Here is a tiny trained network, its code and every weight. The questions are about switching its units off for an input and a target symbol, where a switched-off unit gives its printed mean instead of its output.

import numpy as np


def w(rows, s, z=0):
    codes = np.array(rows[::2]) - 128.0
    scale = np.full(codes.shape[1], s)
    scale[-1] = z or s
    return codes * scale


def f(y):
    return y / 2 * (1 + np.tanh(0.7978845608 * (y + 0.044715 * y**3)))


def softmax(a):
    e = np.exp(a - a.max(-1, keepdims=True))
    return e / e.sum(-1, keepdims=True)


def log_softmax(a):
    a = a - a.max(-1, keepdims=True)
    return a - np.log(np.exp(a).sum(-1, keepdims=True))


def net(x, mask):
    ids = ['βδεξπστφω'.index(c) for c in x.split()]
    T = len(ids)
    res = E[ids] + P[:T]
    u = 0
    for l in range(2):
        q, k, v = (res @ M[l].T for M in (Q, K, V))
        z = softmax(np.where(np.tri(T) > 0, q @ k.T / 3**0.5, -1e9)) @ v
        res = res + np.where(mask[u], z, O[l][:, -1]) @ O[l][:, :-1]
        u += 1
        y = f(res @ A[l][:, :-1].T + A[l][:, -1])
        res = res + np.where(mask[u : u + 16], y, B[l][:, -1]) @ B[l][:, :-1]
        u += 16
    return log_softmax(res[-1] @ U[:, :-1].T + U[:, -1])


Q, K, V, O, A, B = {}, {}, {}, {}, {}, {}
E = w([
[143,78,191],'β',
[123,124,167],'δ',
[195,147,136],'ε',
[148,119,122],'ξ',
[145,154,107],'π',
[151,101,134],'σ',
[201,152,141],'τ',
[177,103,166],'φ',
[113,206,252],'ω',
],0.028)
P = w([
[236,253,156],'0',
[102,106,121],'1',
[108,109,127],'2',
[109,123,119],'3',
[64,109,83],'4',
[68,108,75],'5',
[62,102,74],'6',
[60,116,73],'7',
[62,110,72],'8',
[66,115,82],'9',
[64,113,77],'10',
[65,107,81],'11',
],0.0051)
Q[0] = w([
[199,143,178],'0.h0',
[5,114,188],'0.h0',
[125,37,48],'0.h0',
],0.015)
K[0] = w([
[229,152,182],'0.h0',
[68,114,136],'0.h0',
[101,113,7],'0.h0',
],0.015)
V[0] = w([
[6,83,138],'0.h0',
[33,45,254],'0.h0',
[162,78,135],'0.h0',
],0.0089)
O[0] = w([
[52,198,199,2],'0.h0',
[152,13,67,126],'0.h0',
[118,2,231,115],'0.h0',
],0.0098,0.0071)
A[0] = w([
[161,80,112,135],'0.n0',
[184,92,101,183],'0.n1',
[54,78,158,142],'0.n2',
[190,85,143,103],'0.n3',
[101,139,65,117],'0.n4',
[113,137,150,65],'0.n5',
[106,158,69,82],'0.n6',
[82,62,151,175],'0.n7',
[100,186,141,243],'0.n8',
[116,110,125,106],'0.n9',
[6,113,113,88],'0.n10',
[103,176,84,142],'0.n11',
[98,99,135,237],'0.n12',
[104,106,127,252],'0.n13',
[142,151,158,96],'0.n14',
[182,101,157,130],'0.n15',
],0.017,0.0045)
B[0] = w([
[124,93,142,205],'0.n0',
[85,177,154,244],'0.n1',
[47,146,72,150],'0.n2',
[92,146,64,231],'0.n3',
[16,139,53,139],'0.n4',
[105,138,38,118],'0.n5',
[164,77,6,146],'0.n6',
[167,195,72,172],'0.n7',
[199,89,153,170],'0.n8',
[149,126,116,126],'0.n9',
[89,124,137,124],'0.n10',
[149,3,129,159],'0.n11',
[210,210,157,150],'0.n12',
[205,206,196,149],'0.n13',
[174,65,42,139],'0.n14',
[75,133,107,216],'0.n15',
],0.0069,0.012)
Q[1] = w([
[83,2,111],'1.h0',
[6,136,68],'1.h0',
[166,33,198],'1.h0',
],0.0062)
K[1] = w([
[2,50,89],'1.h0',
[145,90,13],'1.h0',
[44,174,182],'1.h0',
],0.0082)
V[1] = w([
[20,185,172],'1.h0',
[116,148,75],'1.h0',
[246,250,127],'1.h0',
],0.011)
O[1] = w([
[189,188,135,16],'1.h0',
[240,125,6,159],'1.h0',
[247,86,112,247],'1.h0',
],0.011,0.014)
A[1] = w([
[232,216,152,133],'1.n0',
[144,80,141,140],'1.n1',
[133,145,187,101],'1.n2',
[96,96,147,138],'1.n3',
[65,220,147,239],'1.n4',
[150,122,85,78],'1.n5',
[152,143,112,83],'1.n6',
[129,157,86,98],'1.n7',
[147,121,59,88],'1.n8',
[182,102,145,97],'1.n9',
[200,91,98,96],'1.n10',
[136,246,131,254],'1.n11',
[132,24,158,103],'1.n12',
[154,107,253,192],'1.n13',
[117,117,220,103],'1.n14',
[130,104,37,115],'1.n15',
],0.012,0.0049)
B[1] = w([
[172,109,176,177],'1.n0',
[165,106,105,173],'1.n1',
[18,51,204,129],'1.n2',
[46,101,190,125],'1.n3',
[143,82,12,128],'1.n4',
[26,93,201,181],'1.n5',
[116,123,202,144],'1.n6',
[120,191,132,141],'1.n7',
[82,132,185,206],'1.n8',
[100,167,135,188],'1.n9',
[74,148,110,255],'1.n10',
[253,200,58,135],'1.n11',
[79,171,118,190],'1.n12',
[195,90,94,147],'1.n13',
[101,59,136,130],'1.n14',
[126,150,161,228],'1.n15',
],0.0065,0.024)
U = w([
[95,196,157,75],'β',
[186,63,108,204],'δ',
[92,139,230,83],'ε',
[134,136,140,200],'ξ',
[73,55,139,157],'π',
[120,155,126,144],'σ',
[67,143,255,3],'τ',
[143,124,24,103],'φ',
[43,189,161,90],'ω',
],0.012,0.0024)

Each question gives the input, a string of symbols that net reads in full, and the target symbol t.
The units are the heads (3 rows each of Q, K, V and O) and the neurons (one row each of A and B). Each row of codes is followed by its name. A weight is (code - 128) times the scale printed after its matrix; where a second scale follows, it is the last column's (O, A, B and U).
mask holds one flag per unit, layer by layer, with each layer's heads first. A switched-off unit (its flag False) gives its mean, the last column of its rows in O or B, instead of its output. The means were averaged over made-up inputs and are rounded, as every weight is.
A unit's drop is (log p(t) with every unit on - log p(t) with that unit switched off) / (log p(t) with every unit on - log p(t) with every unit switched off).
The circuit of an input: a set's keep is (log p(t) with only the set's units on - log p(t) with every unit switched off) / (log p(t) with every unit on - log p(t) with every unit switched off). Starting from the 12 units with the biggest drops (on a tie, the unit counted first), units are removed one at a time, each time the one whose removal leaves the highest keep (on an exact tie, the one counted first), for as long as the keep stays at least 0.8.
circuit, biggest first: the units of the circuit, biggest drop first
unit that matters most: the unit with the biggest drop
k most important neurons: the k neurons with the biggest drops, biggest first
top k neurons in layer l: the k neurons of layer l with the biggest drops, biggest first
drop of u: that unit's drop, to one decimal
input ω φ ω τ ω δ, target ω: circuit, biggest first	(0.h0; 0.n4; 1.h0)
input π ω σ φ, target π: 2 most important neurons	(0.n3; 0.n15)
input φ φ τ π φ, target φ: 4 most important neurons	(0.n3; 0.n1; 0.n15; 1.n5)
input τ ω φ τ π π π ε, target τ: unit that matters most	0.h0
input φ ε σ φ, target φ: 2 most important neurons	(0.n3; 0.n1)
input π π τ π ω ξ β φ π τ φ ε, target π: 3 most important neurons	(0.n8; 0.n3; 0.n11)
input τ π β π π β ω π, target π: 2 most important neurons	(0.n11; 0.n4)
input π σ ω π τ τ τ, target π: top 3 neurons in layer 0	(0.n8; 0.n11; 0.n3)
input τ π ω ξ ω β δ, target τ: top 2 neurons in layer 1	(1.n5; 1.n8)
input π σ ω π ω π π π ω ε, target π: 2 most important neurons	(0.n8; 0.n11)
input ε π π, target ε: 2 most important neurons	(1.n5; 1.n8)
input τ σ π β ω τ π ω β, target τ: top 4 neurons in layer 0	(0.n7; 0.n12; 0.n13; 0.n14)
input ω φ δ, target ω: top 2 neurons in layer 0	(0.n3; 0.n4)
input ω ω φ, target ω: unit that matters most	0.h0
input ω σ ω π ω β τ β β, target ω: top 4 neurons in layer 0	(0.n2; 0.n3; 0.n15; 0.n0)
input τ δ ξ, target ε: top 2 neurons in layer 0	(0.n11; 0.n1)
input τ ω ε β ω π τ β, target τ: top 3 neurons in layer 0	(0.n7; 0.n12; 0.n13)
input π π π, target π: drop of 0.n1	0.1
input τ δ π, target τ: drop of 1.n5	0.4
input ω π π φ, target ω: drop of 0.h0	0.4
input β π ω ω β, target β: unit that matters most	0.n7
